Below is a small trained network, with its code and all its weights. Each question gives an input and a target symbol and asks what happens when units are switched off, that is, made to give their printed mean instead of their output.

import numpy as np


def w(rows, s, z=0):
    codes = np.array(rows[::2]) - 128.0
    scale = np.full(codes.shape[1], s)
    scale[-1] = z or s
    return codes * scale


def f(y):
    return y / 2 * (1 + np.tanh(0.7978845608 * (y + 0.044715 * y**3)))


def softmax(a):
    e = np.exp(a - a.max(-1, keepdims=True))
    return e / e.sum(-1, keepdims=True)


def log_softmax(a):
    a = a - a.max(-1, keepdims=True)
    return a - np.log(np.exp(a).sum(-1, keepdims=True))


def net(x, mask):
    ids = ['αεηθλξπτψ'.index(c) for c in x.split()]
    T = len(ids)
    res = E[ids] + P[:T]
    u = 0
    for l in range(2):
        q, k, v = (res @ M[l].T for M in (Q, K, V))
        z = softmax(np.where(np.tri(T) > 0, q @ k.T / 2**0.5, -1e9)) @ v
        res = res + np.where(mask[u], z, O[l][:, -1]) @ O[l][:, :-1]
        u += 1
        y = f(res @ A[l][:, :-1].T + A[l][:, -1])
        res = res + np.where(mask[u : u + 8], y, B[l][:, -1]) @ B[l][:, :-1]
        u += 8
    return log_softmax(res[-1] @ U[:, :-1].T + U[:, -1])


Q, K, V, O, A, B = {}, {}, {}, {}, {}, {}
E = w([
[166,149,125,30],'α',
[143,222,94,164],'ε',
[68,71,10,157],'η',
[189,33,115,131],'θ',
[85,134,168,74],'λ',
[113,8,190,144],'ξ',
[108,134,205,230],'π',
[210,100,142,160],'τ',
[186,217,43,57],'ψ',
],0.015)
P = w([
[79,65,66,1],'0',
[142,106,94,170],'1',
[141,103,97,166],'2',
[143,102,94,164],'3',
[142,107,99,156],'4',
[143,104,97,159],'5',
[141,103,102,157],'6',
[141,104,102,155],'7',
[142,104,104,162],'8',
[143,105,103,156],'9',
[141,105,109,162],'10',
],0.0098)
Q[0] = w([
[213,84,3,105],'L0H0',
[108,38,145,104],'L0H0',
],0.015)
K[0] = w([
[40,55,17,46],'L0H0',
[138,80,218,8],'L0H0',
],0.012)
V[0] = w([
[183,87,152,177],'L0H0',
[181,150,228,3],'L0H0',
],0.0046)
O[0] = w([
[255,113,12,168,118],'L0H0',
[216,240,132,66,3],'L0H0',
],0.0035,0.0026)
A[0] = w([
[79,142,117,82,102],'L0N0',
[165,142,192,80,40],'L0N1',
[88,106,147,113,250],'L0N2',
[91,89,181,96,254],'L0N3',
[199,116,78,126,195],'L0N4',
[131,254,103,153,116],'L0N5',
[111,84,130,126,150],'L0N6',
[227,143,163,91,101],'L0N7',
],0.015,0.0054)
B[0] = w([
[184,228,56,122,131],'L0N0',
[147,144,183,29,120],'L0N1',
[166,180,138,242,172],'L0N2',
[190,152,175,223,177],'L0N3',
[78,33,182,113,255],'L0N4',
[196,25,54,19,160],'L0N5',
[128,132,94,253,175],'L0N6',
[2,160,186,84,171],'L0N7',
],0.0094,0.009)
Q[1] = w([
[183,103,182,249],'L1H0',
[22,43,178,200],'L1H0',
],0.016)
K[1] = w([
[147,192,44,189],'L1H0',
[90,204,10,120],'L1H0',
],0.012)
V[1] = w([
[126,67,183,89],'L1H0',
[2,102,53,158],'L1H0',
],0.0075)
O[1] = w([
[68,77,212,157,85],'L1H0',
[64,182,1,75,255],'L1H0',
],0.0062,0.008)
A[1] = w([
[249,131,107,115,208],'L1N0',
[112,79,173,83,69],'L1N1',
[166,93,149,171,99],'L1N2',
[143,81,111,203,84],'L1N3',
[146,50,119,152,3],'L1N4',
[79,50,147,196,126],'L1N5',
[39,117,124,93,53],'L1N6',
[138,62,68,62,76],'L1N7',
],0.012,0.0074)
B[1] = w([
[1,49,122,116,185],'L1N0',
[92,87,7,110,180],'L1N1',
[86,232,121,121,173],'L1N2',
[111,144,136,23,218],'L1N3',
[111,194,116,25,170],'L1N4',
[233,122,133,146,255],'L1N5',
[156,233,253,134,164],'L1N6',
[107,237,95,210,206],'L1N7',
],0.009,0.014)
U = w([
[67,112,161,70,133],'α',
[49,34,73,97,79],'ε',
[192,136,65,177,86],'η',
[187,117,81,37,82],'θ',
[65,119,171,204,148],'λ',
[156,204,157,125,89],'ξ',
[173,182,157,220,131],'π',
[166,2,126,202,254],'τ',
[115,183,98,90,12],'ψ',
],0.0082,0.0073)

Each question gives the input, a string of symbols that net reads in full, and the target symbol t.
The units are the heads (2 rows each of Q, K, V and O) and the neurons (one row each of A and B). Each row of codes is followed by its name. A weight is (code - 128) times the scale printed after its matrix; where a second scale follows, it is the last column's (O, A, B and U).
mask holds one flag per unit, layer by layer, with each layer's heads first. A switched-off unit (its flag False) gives its mean, the last column of its rows in O or B, instead of its output. The means were averaged over made-up inputs and are rounded, as every weight is.
A unit's drop is (log p(t) with every unit on - log p(t) with that unit switched off) / (log p(t) with every unit on - log p(t) with every unit switched off).
The circuit of an input: a set's keep is (log p(t) with only the set's units on - log p(t) with every unit switched off) / (log p(t) with every unit on - log p(t) with every unit switched off). Starting from the 12 units with the biggest drops (on a tie, the unit counted first), units are removed one at a time, each time the one whose removal leaves the highest keep (on an exact tie, the one counted first), for as long as the keep stays at least 0.8.
circuit, biggest first: the units of the circuit, biggest drop first
most important unit: the unit with the biggest drop
k most important neurons: the k neurons with the biggest drops, biggest first
k most important neurons of layer l: the k neurons of layer l with the biggest drops, biggest first
input ψ τ τ ε, target ε: 2 most important neurons of layer 1 -> (L1N0, L1N5)
input ε τ ξ τ ε ε τ ψ π τ η, target θ: 2 most important neurons of layer 0 -> (L0N0, L0N7)
input τ ε τ ε τ τ, target τ: 2 most important neurons of layer 0 -> (L0N5, L0N7)
input η θ τ ε ξ ψ, target ε: 3 most important neurons -> (L0N5, L1N5, L0N7)
input θ α ψ θ ψ ξ ψ τ, target τ: most important neuron -> (L1N5)
input ψ τ ε ψ ξ η, target τ: circuit, biggest first -> (L1H0, L1N5)
input α θ τ ξ τ ψ, target ψ: 2 most important neurons -> (L1N7, L0N7)
input ε θ ξ α λ ε τ η τ π τ, target θ: 2 most important neurons -> (L0N0, L0N4)
input π τ ψ θ θ λ, target λ: 4 most important neurons of layer 1 -> (L1N0, L1N5, L1N4, L1N1)
input θ ξ τ α θ ε α θ, target θ: 2 most important neurons of layer 1 -> (L1N4, L1N5)
input λ ε α θ θ, target α: 2 most important neurons -> (L0N0, L1N2)
input ε ξ η θ τ η, target θ: 3 most important neurons -> (L1N3, L0N0, L0N4)
input λ ψ θ λ η ε η τ τ, target α: 4 most important neurons of layer 0 -> (L0N4, L0N0, L0N2, L0N3)
input τ α π λ η α ξ θ θ, target η: 4 most important neurons -> (L1N7, L1N0, L0N6, L1N5)
input η π τ α, target ε: most important unit -> L0H0
input λ τ λ θ τ π α ψ θ, target α: 4 most important neurons of layer 1 -> (L1N2, L1N0, L1N4, L1N3)
input θ π α ε π λ τ π α, target α: 3 most important neurons of layer 1 -> (L1N6, L1N7, L1N5)
input ψ θ θ ψ η, target τ: 4 most important neurons -> (L0N0, L1N7, L0N3, L1N2)
input τ τ η θ θ α λ τ τ θ θ, target η: 3 most important neurons -> (L1N7, L1N0, L0N6)
input τ ε α θ η π, target η: most important neuron of layer 0 -> (L0N4)
input θ α τ η θ, target π: 2 most important neurons -> (L1N7, L1N6)
input ψ ε ε, target ε: 3 most important neurons -> (L0N5, L1N0, L0N7)
input τ τ θ θ θ θ τ α θ α, target α: 2 most important neurons of layer 0 -> (L0N7, L0N6)
